Below are the code and all the weights of a small trained network. Each question names an input and a target symbol and asks about switching units off, where a switched-off unit gives its printed mean instead of its output.

import numpy as np


def w(rows, s, z=0):
    codes = np.array(rows[::2]) - 128.0
    scale = np.full(codes.shape[1], s)
    scale[-1] = z or s
    return codes * scale


def norm(h):
    return h / np.sqrt((h * h).mean(-1, keepdims=True) + 1e-5)


def f(y):
    return np.maximum(y, 0)


def softmax(a):
    e = np.exp(a - a.max(-1, keepdims=True))
    return e / e.sum(-1, keepdims=True)


def log_softmax(a):
    a = a - a.max(-1, keepdims=True)
    return a - np.log(np.exp(a).sum(-1, keepdims=True))


def net(x, mask):
    ids = ['δζηθμξπτφ'.index(c) for c in x.split()]
    T = len(ids)
    res = E[ids] + P[:T]
    r = norm(res)
    for j in range(2):
        rows = slice(2 * j, 2 * j + 2)
        q, k, v = (r @ M[0][rows].T for M in (Q, K, V))
        z = softmax(np.where(np.tri(T) > 0, q @ k.T / 2**0.5, -1e9)) @ v
        o = O[0][rows]
        res = res + np.where(mask[j], z, o[:, -1]) @ o[:, :-1]
    y = f(norm(res) @ A[0][:, :-1].T + A[0][:, -1])
    res = res + np.where(mask[2:14], y, B[0][:, -1]) @ B[0][:, :-1]
    return log_softmax(norm(res)[-1] @ U[:, :-1].T + U[:, -1])


Q, K, V, O, A, B = {}, {}, {}, {}, {}, {}
E = w([
[94,41,129,3],'δ',
[118,148,89,106],'ζ',
[161,135,119,88],'η',
[10,14,115,137],'θ',
[111,160,78,106],'μ',
[111,192,97,141],'ξ',
[182,132,133,169],'π',
[55,190,148,191],'τ',
[105,149,69,106],'φ',
],0.0024)
P = w([
[228,250,115,47],'0',
[210,213,124,63],'1',
[187,189,125,73],'2',
[168,178,120,75],'3',
[151,154,122,88],'4',
[136,139,120,92],'5',
[121,120,123,96],'6',
[99,116,111,95],'7',
[88,95,114,92],'8',
[75,91,109,89],'9',
[58,80,98,83],'10',
[32,67,80,79],'11',
[16,73,83,66],'12',
[2,86,74,33],'13',
],0.00094)
Q[0] = w([
[148,218,28,15],'h1',
[189,16,249,237],'h1',
[32,181,1,35],'h2',
[134,162,202,207],'h2',
],0.0044)
K[0] = w([
[126,30,98,246],'h1',
[134,246,183,4],'h1',
[50,4,164,169],'h2',
[209,169,119,76],'h2',
],0.0041)
V[0] = w([
[57,143,255,125],'h1',
[174,49,92,192],'h1',
[77,181,30,215],'h2',
[206,39,77,14],'h2',
],0.0023)
O[0] = w([
[23,82,182,140,7],'h1',
[193,69,90,205,67],'h1',
[120,254,54,156,175],'h2',
[171,34,120,42,215],'h2',
],0.0032,0.0016)
A[0] = w([
[91,169,178,88,172],'n1',
[103,138,98,75,94],'n2',
[146,246,132,164,14],'n3',
[216,132,202,60,140],'n4',
[5,126,112,158,182],'n5',
[236,110,159,206,199],'n6',
[113,211,129,146,142],'n7',
[118,139,130,86,254],'n8',
[108,152,109,81,123],'n9',
[250,168,91,225,88],'n10',
[195,234,145,129,23],'n11',
[214,145,67,176,166],'n12',
],0.0027,0.0022)
B[0] = w([
[127,83,132,181,165],'n1',
[112,125,153,92,170],'n2',
[254,127,175,37,141],'n3',
[66,147,158,171,187],'n4',
[122,117,177,190,168],'n5',
[114,180,5,142,161],'n6',
[100,115,156,179,168],'n7',
[132,115,166,173,253],'n8',
[114,126,160,117,181],'n9',
[233,9,109,156,160],'n10',
[3,28,125,88,151],'n11',
[152,79,92,190,206],'n12',
],0.004,0.003)
U = w([
[247,237,236,152,2],'δ',
[81,242,60,42,31],'ζ',
[247,117,244,12,77],'η',
[56,19,235,10,134],'θ',
[17,229,113,21,197],'μ',
[16,242,234,231,172],'ξ',
[245,12,1,238,253],'π',
[14,25,240,237,120],'τ',
[121,151,59,100,56],'φ',
],0.0048,0.0043)

Each question gives the input, a string of symbols that net reads in full, and the target symbol t.
The units are the heads (2 rows each of Q, K, V and O) and the neurons (one row each of A and B). Each row of codes is followed by its name. A weight is (code - 128) times the scale printed after its matrix; where a second scale follows, it is the last column's (O, A, B and U).
mask holds one flag per unit, heads first, then neurons. A switched-off unit (its flag False) gives its mean, the last column of its rows in O or B, instead of its output. The means were averaged over made-up inputs and are rounded, as every weight is.
A unit's drop is (log p(t) with every unit on - log p(t) with that unit switched off) / (log p(t) with every unit on - log p(t) with every unit switched off).
The circuit of an input: a set's keep is (log p(t) with only the set's units on - log p(t) with every unit switched off) / (log p(t) with every unit on - log p(t) with every unit switched off). Starting from the 12 units with the biggest drops (on a tie, the unit counted first), units are removed one at a time, each time the one whose removal leaves the highest keep (on an exact tie, the one counted first), for as long as the keep stays at least 0.8.
circuit, biggest first: the units of the circuit, biggest drop first
top k neurons: the k neurons with the biggest drops, biggest first
which heads matter: for each layer, one digit per head in row order, 1 if its drop is at least 0.15 and else 0, layers parted by /
drop when u is switched off: that unit's drop, to one decimal
input ζ δ φ π ζ ζ δ ζ, target θ: circuit, biggest first -> (h2, n12)
input π π ζ θ μ μ μ, target τ: which heads matter -> 10
input η ζ ζ ζ μ μ, target μ: which heads matter -> 10
input φ θ μ, target τ: circuit, biggest first -> (n6, h1)
input μ η ζ, target μ: top 4 neurons -> (n10, n5, n4, n3)
input μ τ μ ζ δ ζ δ ζ ζ ζ τ π π μ, target π: circuit, biggest first -> (h1)
input μ δ ζ δ μ, target θ: which heads matter -> 01
input ζ θ ζ φ ζ φ, target τ: circuit, biggest first -> (h1, n6)
input ζ τ δ δ φ, target θ: which heads matter -> 01
input θ τ η ξ ζ δ ζ φ φ η, target θ: which heads matter -> 00
input ζ ζ μ μ, target μ: circuit, biggest first -> (h1, n10)
input ζ ζ μ η ξ ζ ζ η, target η: which heads matter -> 01
input ζ ζ ζ ζ ξ ξ θ φ, target τ: which heads matter -> 10
input μ ζ τ ξ ζ ζ φ π δ τ ζ μ μ, target ξ: circuit, biggest first -> (h2, n5, n10)
input ζ ζ θ π π ζ τ ζ ζ μ π π η ξ, target π: which heads matter -> 10
input ζ ζ μ ξ τ π μ ζ μ τ ξ ζ ζ, target ξ: which heads matter -> 01
input ζ θ θ ξ, target τ: top 2 neurons -> (n11, n7)
input π τ ζ η, target τ: top 2 neurons -> (n11, n1)
input ζ τ φ φ ζ δ μ, target θ: top neuron -> (n6)
input ζ ζ ζ ζ π φ π τ π π ζ π ξ, target π: drop when h1 is switched off -> 2.0
input ζ θ π μ θ μ μ ζ, target τ: drop when n5 is switched off -> 0.2
input μ τ δ φ π ζ ζ θ ζ, target τ: drop when n5 is switched off -> 0.3
